Here is a tiny trained network, its code and every weight. The questions are about switching its units off for an input and a target symbol, where a switched-off unit gives its printed mean instead of its output.

import numpy as np


def w(rows, s, z=0):
    codes = np.array(rows[::2]) - 128.0
    scale = np.full(codes.shape[1], s)
    scale[-1] = z or s
    return codes * scale


def f(y):
    return np.maximum(y, 0)


def softmax(a):
    e = np.exp(a - a.max(-1, keepdims=True))
    return e / e.sum(-1, keepdims=True)


def log_softmax(a):
    a = a - a.max(-1, keepdims=True)
    return a - np.log(np.exp(a).sum(-1, keepdims=True))


def net(x, mask):
    ids = ['ΘΨγζημπ'.index(c) for c in x.split()]
    T = len(ids)
    res = E[ids] + P[:T]
    u = 0
    for l in range(2):
        r = res
        for j in range(2):
            rows = slice(2 * j, 2 * j + 2)
            q, k, v = (r @ M[l][rows].T for M in (Q, K, V))
            z = softmax(np.where(np.tri(T) > 0, q @ k.T / 2**0.5, -1e9)) @ v
            o = O[l][rows]
            res = res + np.where(mask[u + j], z, o[:, -1]) @ o[:, :-1]
        u += 2
        y = f(res @ A[l][:, :-1].T + A[l][:, -1])
        res = res + np.where(mask[u : u + 8], y, B[l][:, -1]) @ B[l][:, :-1]
        u += 8
    return log_softmax(res[-1] @ U[:, :-1].T + U[:, -1])


Q, K, V, O, A, B = {}, {}, {}, {}, {}, {}
E = w([
[199,122,134],'Θ',
[122,106,110],'Ψ',
[79,79,97],'γ',
[116,100,117],'ζ',
[82,87,131],'η',
[3,43,62],'μ',
[148,116,115],'π',
],0.011)
P = w([
[154,12,91],'0',
[113,169,7],'1',
[77,179,159],'2',
[236,90,79],'3',
[138,199,61],'4',
[122,147,171],'5',
],0.011)
Q[0] = w([
[145,185,130],'L0H1',
[125,145,149],'L0H1',
[247,73,142],'L0H2',
[158,112,79],'L0H2',
],0.013)
K[0] = w([
[163,106,116],'L0H1',
[150,127,118],'L0H1',
[157,179,248],'L0H2',
[92,152,113],'L0H2',
],0.013)
V[0] = w([
[103,154,201],'L0H1',
[254,102,115],'L0H1',
[159,192,135],'L0H2',
[34,43,164],'L0H2',
],0.0086)
O[0] = w([
[253,161,224,2],'L0H1',
[4,121,125,129],'L0H1',
[134,14,95,25],'L0H2',
[176,62,101,225],'L0H2',
],0.0068,0.0046)
A[0] = w([
[57,109,117,21],'L0N1',
[101,154,17,87],'L0N2',
[159,8,211,1],'L0N3',
[205,95,74,216],'L0N4',
[111,188,160,64],'L0N5',
[160,93,83,100],'L0N6',
[77,118,133,150],'L0N7',
[188,161,148,66],'L0N8',
],0.014,0.0056)
B[0] = w([
[197,109,225,164],'L0N1',
[103,132,255,254],'L0N2',
[127,180,27,134],'L0N3',
[33,165,81,209],'L0N4',
[87,108,59,130],'L0N5',
[61,184,62,175],'L0N6',
[125,64,110,178],'L0N7',
[111,40,168,128],'L0N8',
],0.0093,0.011)
Q[1] = w([
[79,158,220],'L1H1',
[245,244,82],'L1H1',
[154,93,2],'L1H2',
[24,120,181],'L1H2',
],0.0081)
K[1] = w([
[89,76,204],'L1H1',
[254,39,65],'L1H1',
[97,1,99],'L1H2',
[183,106,12],'L1H2',
],0.0078)
V[1] = w([
[248,129,126],'L1H1',
[54,126,130],'L1H1',
[62,24,42],'L1H2',
[140,122,142],'L1H2',
],0.012)
O[1] = w([
[86,52,103,4],'L1H1',
[152,103,100,205],'L1H1',
[91,1,88,225],'L1H2',
[176,57,186,115],'L1H2',
],0.0078,0.027)
A[1] = w([
[93,109,75,111],'L1N1',
[145,160,84,174],'L1N2',
[150,88,172,38],'L1N3',
[103,137,72,3],'L1N4',
[228,125,118,217],'L1N5',
[225,87,123,159],'L1N6',
[160,189,254,109],'L1N7',
[39,162,156,11],'L1N8',
],0.01,0.0038)
B[1] = w([
[182,159,95,254],'L1N1',
[120,60,161,165],'L1N2',
[178,6,146,139],'L1N3',
[198,141,196,186],'L1N4',
[131,155,182,150],'L1N5',
[183,78,222,146],'L1N6',
[198,25,105,153],'L1N7',
[159,220,102,180],'L1N8',
],0.011,0.0071)
U = w([
[102,140,147,122],'Θ',
[68,103,61,96],'Ψ',
[208,116,191,194],'γ',
[108,190,94,109],'ζ',
[79,149,146,122],'η',
[253,77,199,37],'μ',
[150,141,192,252],'π',
],0.011,0.0042)

Each question gives the input, a string of symbols that net reads in full, and the target symbol t.
The units are the heads (2 rows each of Q, K, V and O) and the neurons (one row each of A and B). Each row of codes is followed by its name. A weight is (code - 128) times the scale printed after its matrix; where a second scale follows, it is the last column's (O, A, B and U).
mask holds one flag per unit, layer by layer, with each layer's heads first. A switched-off unit (its flag False) gives its mean, the last column of its rows in O or B, instead of its output. The means were averaged over made-up inputs and are rounded, as every weight is.
A unit's drop is (log p(t) with every unit on - log p(t) with that unit switched off) / (log p(t) with every unit on - log p(t) with every unit switched off).
The circuit of an input: a set's keep is (log p(t) with only the set's units on - log p(t) with every unit switched off) / (log p(t) with every unit on - log p(t) with every unit switched off). Starting from the 12 units with the biggest drops (on a tie, the unit counted first), units are removed one at a time, each time the one whose removal leaves the highest keep (on an exact tie, the one counted first), for as long as the keep stays at least 0.8.
units of the circuit, in order: the units of the circuit, biggest drop first
most important unit: the unit with the biggest drop
top k neurons: the k neurons with the biggest drops, biggest first
k most important neurons of layer l: the k neurons of layer l with the biggest drops, biggest first
heads that matter: for each layer, one digit per head in row order, 1 if its drop is at least 0.15 and else 0, layers parted by /
drop of u: that unit's drop, to one decimal
input Ψ γ γ η, target Ψ: units of the circuit, in order => L0N2, L0N4
input μ Θ π μ μ, target γ: most important unit => L0N2
input η Ψ Θ Ψ μ, target μ: units of the circuit, in order => L0N2, L0N1, L1N7, L1H2
input π Ψ Ψ ζ, target Ψ: heads that matter => 00 / 00
input ζ μ ζ, target μ: units of the circuit, in order => L0N4, L0N6
input γ γ γ, target γ: units of the circuit, in order => L0N4, L0H1
input μ μ Θ Ψ η, target μ: units of the circuit, in order => L0N2, L1H2, L1N7, L1H1
input μ Ψ Θ Θ ζ, target μ: top 4 neurons => L0N2, L1N7, L0N4, L0N6
input μ γ π μ ζ η, target μ: units of the circuit, in order => L0N4, L0N6
input Θ π Θ γ γ, target μ: heads that matter => 10 / 01
input μ Θ Ψ, target μ: units of the circuit, in order => L1N7, L1H2
input μ Ψ μ η, target Ψ: heads that matter => 00 / 01
input Ψ μ γ, target γ: 4 most important neurons of layer 0 => L0N4, L0N1, L0N6, L0N2
input ζ η μ Θ, target Ψ: units of the circuit, in order => L0N4
input π Ψ ζ π, target ζ: heads that matter => 00 / 00
input Θ μ Ψ, target μ: heads that matter => 11 / 11
input μ Θ π γ, target Ψ: heads that matter => 01 / 01
input γ π Θ Θ γ, target μ: top 2 neurons => L0N2, L1N7
input π ζ Ψ Ψ, target ζ: 2 most important neurons of layer 1 => L1N1, L1N4
input γ Ψ Θ γ μ, target μ: top neuron => L0N2
input ζ γ μ μ, target ζ: 4 most important neurons of layer 0 => L0N4, L0N6, L0N7, L0N1
input π ζ η μ, target ζ: 3 most important neurons of layer 1 => L1N1, L1N4, L1N8
input Ψ Ψ ζ π, target Ψ: drop of L1N2 => 0.1
input ζ μ π π, target ζ: drop of L1N1 => 0.2
input ζ Ψ γ Ψ, target ζ: drop of L1N4 => 0.2
